In the rows, zero is written as 128.
Facts:
J101 (kagun J751)
J110 (fliga 846) (kagun J751) (zemo J53)
J113 (fliga 55) (kagun J603) (zemo J556)
J119 (fliga 226) (kagun J776) (zemo J826)
J12 (fliga 226) (kagun J673) (zemo J989)
J120 (fliga 912) (kagun J829) (zemo J260)
J122 (fliga 298) (kagun J172)
J125 (fliga 226) (kagun J587) (zemo J361)
J129 (kagun J14)
J13 (kagun J402) (zemo J31)
J132 (fliga 226) (kagun J283)
J134 (kagun J479) (zemo J421)
J137 (fliga 226) (kagun J402) (zemo J13)
J139 (fliga 226) (kagun J636)
J142 (kagun J402)
J150 (kagun J835)
J153 (fliga 298) (kagun J338)
J154 (fliga 439) (kagun J673)
J156 (fliga 333) (kagun J850) (zemo J207, J308)
J158 (fliga 439) (kagun J926) (zemo J377, J830)
J159 (fliga 226) (kagun J913) (zemo J743, J546)
J162 (fliga 439) (kagun J20)
J163 (fliga 333) (kagun J879)
J172 (kagun J835)
J180 (fliga 298) (kagun J344)
J186 (fliga 226) (kagun J829) (zemo J260, J783, J120, J434)
J187 (fliga 298) (kagun J776)
J195 (fliga 912) (kagun J101)
J198 (fliga 298) (kagun J497) (zemo J658)
J2 (fliga 439) (kagun J980) (zemo J618, J210)
J207 (fliga 298) (kagun J850) (zemo J156)
J21 (fliga 298) (kagun J551) (zemo J27)
J210 (fliga 710) (kagun J980) (zemo J216, J581)
J216 (fliga 868) (kagun J980)
J222 (fliga 846) (kagun J172) (zemo J883)
J225 (kagun J557)
J230 (fliga 226) (kagun J296) (zemo J668)
J235 (fliga 298) (kagun J957) (zemo J629)
J254 (fliga 226) (kagun J935)
J260 (fliga 439) (kagun J829) (zemo J186, J120)
J261 (kagun J20)
J264 (kagun J488) (zemo J839)
J265 (fliga 298) (kagun J101) (zemo J195, J818)
J266 (fliga 333) (kagun J957)
J27 (fliga 439) (kagun J551)
J272 (fliga 846) (kagun J267)
J282 (kagun J59)
J283 (kagun J856)
J289 (fliga 226) (kagun J172) (zemo J363)
J29 (fliga 333) (kagun J172)
J291 (fliga 226) (kagun J297) (zemo J854, J564)
J296 (kagun J59)
J297 (kagun J14)
J304 (fliga 710) (kagun J172) (zemo J4)
J308 (fliga 912) (kagun J850)
J31 (fliga 446) (kagun J402) (zemo J137)
J313 (fliga 868) (kagun J856)
J316 (fliga 846) (kagun J353)
J319 (fliga 446) (kagun J41) (zemo J749)
J328 (fliga 55) (kagun J129)
J329 (fliga 439) (kagun J66)
J338 (kagun J583)
J344 (kagun J980)
J348 (fliga 298) (kagun J93)
J353 (kagun J980)
J361 (fliga 333) (kagun J587) (zemo J846)
J363 (fliga 446) (kagun J172) (zemo J222)
J373 (fliga 226) (kagun J261) (zemo J680)
J377 (fliga 868) (kagun J926)
J384 (fliga 298) (kagun J638) (zemo J92)
J389 (fliga 439) (kagun J583)
J398 (fliga 912) (kagun J583) (zemo J389)
J4 (fliga 912) (kagun J172) (zemo J29, J289)
J402 (kagun J583)
J407 (kagun J957)
J410 (fliga 446) (kagun J14) (zemo J691)
J417 (fliga 439) (kagun J950)
J421 (kagun J479)
J422 (kagun J267) (zemo J272)
J43 (fliga 333) (kagun J638) (zemo J92)
J434 (kagun J829) (zemo J783, J186)
J435 (fliga 846) (kagun J979)
J438 (fliga 414) (kagun J267) (zemo J272, J422)
J441 (fliga 414) (kagun J172) (zemo J222, J304, J289)
J456 (fliga 439) (kagun J504)
J461 (kagun J353) (zemo J316)
J462 (kagun J856)
J475 (fliga 333) (kagun J504) (zemo J456)
J479 (kagun J557)
J487 (fliga 846) (kagun J551) (zemo J21)
J488 (kagun J957)
J490 (fliga 439) (kagun J267) (zemo J438)
J497 (kagun J59)
J504 (kagun J276)
J516 (kagun J935) (zemo J875, J627)
J528 (fliga 912) (kagun J497) (zemo J658)
J53 (kagun J751)
J546 (fliga 439) (kagun J913) (zemo J159)
J556 (fliga 298) (kagun J603)
J564 (fliga 298) (kagun J297)
J57 (fliga 446) (kagun J557) (zemo J724)
J581 (fliga 226) (kagun J980) (zemo J210)
J587 (kagun J979)
J589 (fliga 226) (kagun J129) (zemo J328)
J602 (fliga 414) (kagun J801)
J603 (kagun J267)
J618 (fliga 298) (kagun J980)
J626 (fliga 439) (kagun J837) (zemo J857)
J627 (fliga 446) (kagun J935) (zemo J875, J254)
J629 (fliga 868) (kagun J957)
J636 (kagun J41)
J637 (fliga 298) (kagun J636) (zemo J665)
J638 (kagun J751)
J641 (fliga 333) (kagun J402) (zemo J13)
J648 (kagun J829) (zemo J783, J434)
J649 (fliga 333) (kagun J282)
J658 (fliga 226) (kagun J497) (zemo J198)
J665 (fliga 439) (kagun J636)
J668 (fliga 55) (kagun J296)
J675 (kagun J957) (zemo J629, J887)
J680 (kagun J261)
J691 (fliga 710) (kagun J14)
J696 (fliga 439) (kagun J344)
J697 (fliga 846) (kagun J673) (zemo J154)
J72 (fliga 226) (kagun J835)
J721 (fliga 55) (kagun J587) (zemo J125)
J724 (fliga 298) (kagun J557)
J725 (fliga 868) (kagun J276)
J732 (kagun J41)
J734 (fliga 846) (kagun J583) (zemo J398)
J739 (fliga 439) (kagun J835) (zemo J72, J972)
J743 (fliga 912) (kagun J913)
J749 (fliga 298) (kagun J41) (zemo J319)
J752 (fliga 868) (kagun J776) (zemo J826, J187)
J754 (fliga 710) (kagun J587)
J762 (fliga 846) (kagun J462)
J776 (kagun J415)
J783 (kagun J829) (zemo J120)
J789 (fliga 912) (kagun J225)
J792 (kagun J551) (zemo J487)
J801 (kagun J551)
J817 (kagun J603)
J818 (kagun J101) (zemo J265)
J826 (fliga 55) (kagun J776) (zemo J945)
J829 (kagun J276)
J830 (fliga 710) (kagun J926)
J831 (fliga 439) (kagun J282) (zemo J649)
J837 (kagun J856)
J838 (fliga 298) (kagun J407)
J839 (fliga 298) (kagun J488) (zemo J264)
J842 (kagun J885) (zemo J874)
J846 (fliga 298) (kagun J587)
J847 (kagun J776) (zemo J945)
J848 (fliga 414) (kagun J979) (zemo J435)
J850 (kagun J673)
J851 (fliga 298) (kagun J829) (zemo J648)
J854 (fliga 710) (kagun J297) (zemo J291)
J857 (fliga 226) (kagun J837)
J858 (fliga 298) (kagun J801) (zemo J602)
J859 (fliga 846) (kagun J402) (zemo J142)
J86 (kagun J673)
J864 (fliga 439) (kagun J93) (zemo J348)
J874 (fliga 912) (kagun J885)
J875 (fliga 333) (kagun J935) (zemo J516, J627)
J879 (kagun J673)
J883 (fliga 439) (kagun J172) (zemo J363, J4)
J887 (fliga 846) (kagun J957) (zemo J960)
J890 (kagun J673)
J898 (fliga 298) (kagun J890)
J907 (fliga 846) (kagun J479)
J913 (kagun J14)
J916 (kagun J583)
J917 (fliga 333) (kagun J462)
J92 (fliga 226) (kagun J638)
J926 (kagun J267)
J93 (kagun J979)
J935 (kagun J583)
J945 (fliga 439) (kagun J776) (zemo J847)
J946 (fliga 846) (kagun J955)
J948 (fliga 446) (kagun J276)
J950 (kagun J14)
J955 (kagun J276)
J960 (fliga 55) (kagun J957)
J972 (kagun J835)
J989 (fliga 710) (kagun J673)

Known rows:
J438: [121 194 165 146 121 180 122 110 135 131 101 112 136 167 130 120 148 119
  90 105 135 115 116 120 113 107 158   8 145 115 120 131 144 101 107 140
 178 126 127  96 124 105  92 156 132 111  95]
J504: [129 106 142 121 103 126 118 141 127 151 135 117 115 124 125 157 127 158
 147 136 113 130 126  98 115 162 106 158 129 134 117 114 116 132 143 100
 106 132 116 129 125 138 129 120 145 152 145]
J783: [171 107 182 142 130 184 151 138 145 100 183 155 158 123 194 159 125 177
 137 176 153 119 150 130 111 166 131 182 145 141  92 121 151 127 179 113
  97 130  87  85 162 107 122 115 172 165 179]
J648: [177 108 173 145 131 181 157 121 142 120 186 174 150 124 162 173 130 189
 132 172 151 133 149 138 107 146 125 168 143 154  85 106 148  98 175 101
  98 126  87  78 153 108 132 118 168 163 171]
J59: [132 112 145 111 112 128 118 131 120 134 143 114 111 118 108 149 113 143
 149 136 108 123 143 107 119 150 121 153 139 134 132 102 108 148 141  98
 117 139 121 128 122 147 119 120 126 144 141]
J551: [131 113 145 112 112 127 119 132 121 133 143 114 112 118 107 151 114 143
 149 135 109 122 142 107 120 149 120 153 139 134 131 104 108 148 142  99
 116 139 122 128 122 144 120 119 127 143 141]
J817: [137 121 149 129 118 129 127 132 128 120 121 113 120 122  95 151 110 131
 147 138 117 123 138 129 123 137 120 164 138 142 126 102 109 140 140 121
  97 154 117 111 133 134 111 121 128 133 146]
J734: [135 166 147 147 116 171 142 124 135 137 109 140 144 161  98 152 143 111
 115 114 131 137 120 120 131 119 140  39 138 125 122 106 109 120 139 130
 156 125 129 121 131 117 105 150 140 111 121]
J139: [129 161 156 139 126 154 124 119 131 124 113 106 125 146 129 130 135 124
 109 113 124 108 123 119 110 115 151  69 140 124 116 133 140 128 122 141
 144 127 122 103 133 108  96 139 127 124 112]
J316: [112 172 170 143 110 168 125 135 132 108 102 109 147 158 148 128 129 109
 119 120 138 115 127 108 131 150 148  78 145 112 133 127 125 132 127 140
 152 141 125 116 132 119  90 144 133 112 128]
J328: [126 126 141 135 100 126 123 147 136  96 133 106 133 111 111 154 116 131
 141 120 111 105 139 100 119 144 136 176 142 131 114 123 119 158 153 127
 103 138 138 115 143 112  98 110 115 118 147]
J308: [126 150 146 121 116 142 127 123 142 116 105 104 140 123 157 115 119 117
 112 119 120  95 147 119  99 121 134 120 118 115 124 143 127 158 136 137
 114 137 119 118 138 115  73 140 110 116 125]
J113: [138 124 138 130 119 126 135 113 129 136 118 132 116 123  88 159 115 132
 133 128 117 121 144 129 111 118 118 151 131 146 115 100 105 122 139 115
  97 140 120 105 128 128 104 128 115 126 139]
J528: [137 150 132 127 114 137 136 101 141 142 114 133 131 125 110 139 130 135
 105 114 117 111 143 129  93  95 126 101 115 135 111 122 122 116 134 119
 117 128 122 108 130 111  89 143 107 114 115]
J134: [144 121 142 131 116 127 131 122 129 132 126 125 116 122  74 163 118 139
 143 135 116 129 136 133 120 127 116 154 136 151 119  94 106 125 140 113
 100 148 120 106 128 131 119 123 128 132 143]
J207: [143 147 146 121 125 141 118 122 141 124 120  94 124 117 118 117 124 140
 115 125 111 105 135 137 100 105 133 104 122 130 121 132 137 146 125 131
 118 146 115 105 134 115  96 133 124 132 115]
J216: [148 161 191 138 127  76  91 135 145 121 149  82 122  92 151 143 131 118
  98 140 109  99 105 129 156 107 146 106  89 132 114 144  81 156 119 156
 129 151 140  99 157 153 126 102 111 146 137]
J854: [146 155 129 126  98 140 113 133 156 106 145  97 140  91 103 122 133 163
 107 113  98 101 133 124  96  99 136 114 115 131 110 142 150 148 141 120
 120 142 132 109 142  93  96 118 115 117 108]
J913: [128 118 138 122  94 129 112 144 125 113 166 112 115 105  90 162 118 159
 148 121 101 119 137  86 123 149 133 164 149 135 120 105 117 145 151  93
 125 131 142 123 127 129 123 102 121 131 138]
J789: [132 150 138 127 114 139 133 114 141 127 113 121 136 122 133 131 127 127
 108 116 118 104 143 122  97 110 132 111 115 126 116 134 126 137 138 129
 116 130 121 115 136 109  83 140 109 115 120]

Rows:
No name comes twice in this set of rows, the named rows included.
[117 166 163 153 104 164 128 131 135 133 100 126 145 162 141 143 146 130
 114 118 141 130 113 104 126 149 133  73 136 122 117 129 132 101 127 133
 145 131 119 112 130 113 106 146 145 120 126] : J946
[123 161 156 129 119 137 127 122 129 100 112  88 132 153 147 122 149 107
 116 118 125  97 118 127 103 140 151  79 141 126 124 149 138 153 126 155
 158 130 125 114 138 102 103 145 123 129 120] : J72
[148 165 182 134 124  76  94 130 150 124 146  87 127  86 161 135 131 118
  89 136 107  93 112 129 145  98 143 104  77 129 111 153  82 159 123 154
 125 147 139 104 159 146 114 106 101 140 131] : J618
[142 137 115 116 113 182 129 118 142 132  99  96 121 138  74 112 128 151
 126 114 106 114 143 145  59 103 120 100 158 132 114 113 159 131 130 112
 119 142 114 101 116  88  90 149 145 123 104] : J235
[150 114 137 129 122 138 136 160 136 115 122 108 136 123  99 151 116 110
 152 134 110 124 130 126 134 144 125 142 133 128 126 110  97 192 164 137
 100 145 123 138 147 129 111 121 146 135 157] : J142
[140 147 148 123 120 140 116 135 143 111 121  85 131 115 133 114 125 137
 117 125 110  99 131 130 103 118 137 111 124 124 122 143 141 162 131 139
 118 145 117 112 140 109  94 128 127 132 119] : J724
[151 148 199 163 119 218 158 126 139 109 166 182 174 164 194 167 142 165
 125 165 177 142 139 118 133 176 142 108 158 134 100 108 147  77 166 109
 145 124  93  83 148 110 124 137 179 143 167] : J260
[126 161 158 137 125 154 120 125 132 120 110  98 127 146 136 125 132 120
 109 114 124 104 124 118 110 119 151  73 142 119 118 136 138 136 120 145
 144 130 124 105 134 109  92 140 128 124 114] : J658
[129 104 142 127 100 125 116 146 130 158 131 118 116 126 131 160 132 167
 144 136 115 132 119  94 114 169 101 160 124 136 111 120 121 125 141 102
 100 130 113 127 126 135 133 120 154 156 147] : J829
[186 134 165 141 137 189 149 107 154 131 186 163 151 119 172 147 146 200
  99 157 144 119 141 147  84 107 137 106 125 148  77 131 175  94 160 108
 118 116  85  71 154  87 122 129 162 161 135] : J851
[120 162 165 149 106 163 134 115 125 133 107 145 135 162  84 162 130 122
 130 127 142 148 128 121 142 142 128  85 152 138 132  83 103  81 127 113
 146 146 125 104 116 136 114 146 134 111 134] : J158
[146 155 138 139 131 163 135 134 139 135 112 112 133 150 110 138 142 107
 110 109 116 117 117 123 114 104 150  40 136 119 111 126 120 157 139 147
 148 118 128 120 141 107 100 143 143 123 116] : J137
[108 162 178 144 106 167 126 142 126 106 100 116 147 162 135 139 121 105
 139 132 143 130 130 108 150 172 137 104 154 117 144 108 108 126 131 131
 144 153 124 119 127 136 101 141 139 114 144] : J154
[121 172 161 145 114 166 131 109 129 134 106 134 135 159 111 143 134 122
 113 118 138 130 128 120 126 125 139  60 142 128 127 108 120  94 121 123
 153 135 123 104 122 122 100 151 128 112 118] : J697
[128 150 141 125 112 139 130 126 143 115 109 108 142 122 151 121 125 121
 111 117 118  98 142 118  99 122 135 118 117 118 119 144 128 156 140 137
 114 134 122 120 141 108  78 138 111 116 125] : J874

Now the same objects, written a new way:
Known rows:
J789: [111 126 148 149 155 110 109 133 144 119 134 140 136 139 141 137 132 130
 110 111  86 105 129 141  97 132 120]
J898: [127 139 141 138 131 137 112 127 133 140 121 130  94 155 132 137 139 137
 126 132  86 119 138 130  92 127  99]
J163: [173 167 128 107 113  95 108 130 148 106  94 153  81  90 123 107 173 152
 119 169 140 112 128  81 152 151 102]
J139: [111 127 138 106 161  93  86 135 118 112 129 125 134  94 122 133 135 132
 109 111  85  97 113 145 123 140 144]
J186: [106  62 203 112 147 138 163 142  36 121 187 143 157  83  95  55 146 122
  88  40 141 187  37 107 156 156 123]
J438: [ 93 110 148 116 124 161 138 134 124 137 164 103 213 133 148 142 101 128
 120  83 118 125 114 165 117  75 157]
J479: [123 136 103 125 136 111 138  98 128 141 116 135  85 150 114 133 109 116
 139 152 119 114 124 111 114 144 127]
J410: [151 135 113 200  64 124 174 169 142 105 121 150 152 122 178 124 168 131
 120  98 173 161 168 125 123 124  74]
J86: [120 139 105 116 134 114 139  94 128 141 112 139  88 153 112 131 108 117
 140 155 118 102 123 106 111 135 122]
J838: [130 137 141 146 132 136 112 129 133 139 124 128  93 154 133 141 140 137
 125 132  87 125 139 135  96 134 101]
J31: [175 120 141 204  78 160 143 180 175 181 127 168 150 134 179  99 173 130
 127 105 204 115 163 131 143 122 117]
J858: [133 118 134 136  91 177 143 149 111 146 128 116 141 140 143 126 139 134
 139 104 136 148 143 143 119  98 106]
J497: [124 137 102 125 135 111 138  97 127 139 113 136  87 149 113 133 108 117
 139 152 119 109 123 110 112 141 128]
J373: [116 109 131  96 121 134 119 155  96 119 133 114 184  80 131 119 136 129
 123  84 135 114 116 154 144 104 151]
J441: [ 67  62 135 114 147 163 102 174 117  79 162  99 208 180 128 143  72 139
 130  96 142 142 151 161 158  98 142]
J283: [123 135 100 125 137 110 139  95 128 140 114 135  85 150 111 132 108 115
 139 152 121 111 126 110 114 145 128]
J462: [124 135 101 126 136 111 139  96 127 141 115 136  84 149 112 132 107 116
 139 152 120 114 125 110 113 143 129]
J583: [133 124 113 152 159 111 117 111 139 181 131 142  73 144 118 122 113 101
 154 160 154 107 132 139 132 153 150]
J817: [136 151 141 120 133 124 109 117 141 132 129 122  97 138 126 138 135 142
 125 156  99 132 127 123 116 129 112]
J402: [135 123 117 160 167 110 111 116 145 193 137 145  70 142 121 118 115  95
 158 164 161 106 133 148 137 156 153]

Rows:
No name comes twice in this set of rows, the named rows included.
[112 103 122 148 136 164  80 151 139  98 120 127  83 190 112 160 131 139
  95 128 107 135 164 129 135 154 113] : J122
[123 111 135 138  90 157 140 152 130 145 140 124 191 129 154 132 130 134
 109  77 130 111 126 142 118  96 140] : J528
[113 111 136  85 120 138 120 151  97 121 129 116 183  84 132 117 135 132
 122  85 133 102 112 150 139  95 144] : J12
[199 130 129 116  88 145 152 151 123 110  89 137 145  73 118  80 172 146
 143 130 173 166 129  79 176 151 125] : J475
[109 130 152 138 151 113 108 129 144 121 132 143 137 141 143 137 130 134
 109 114  81  93 129 136  93 123 116] : J308
[154 120 118 139  41 188 143 147 130 184 130 108 153 145 151 142 139 147
 107  87 130 124 126 129 119 105 144] : J198
[169  88 202 183  88 158 136 165 119 134  77 221 156 104 170 144 177  43
 125 172 220 159 202 145  98  97 104] : J627
[134 122 133 125  81 184 146 147 114 154 124 116 147 143 144 127 140 139
 137 101 136 132 141 137 115  87 107] : J207
[137 127 146 168 152 135  96 141 143 170 137 135  82 149 137 132 144 123
 137 137 114 124 146 156 112 144 117] : J153
[134 124 115 156 163 111 116 112 142 186 133 144  72 144 119 119 114  98
 157 162 155 106 133 142 134 155 150] : J935
[ 86  56 120  83 136 129  81 210  89  58 127  99 191 135 118 109  93 158
 157 101 157 126 159 152 191 119 121] : J289

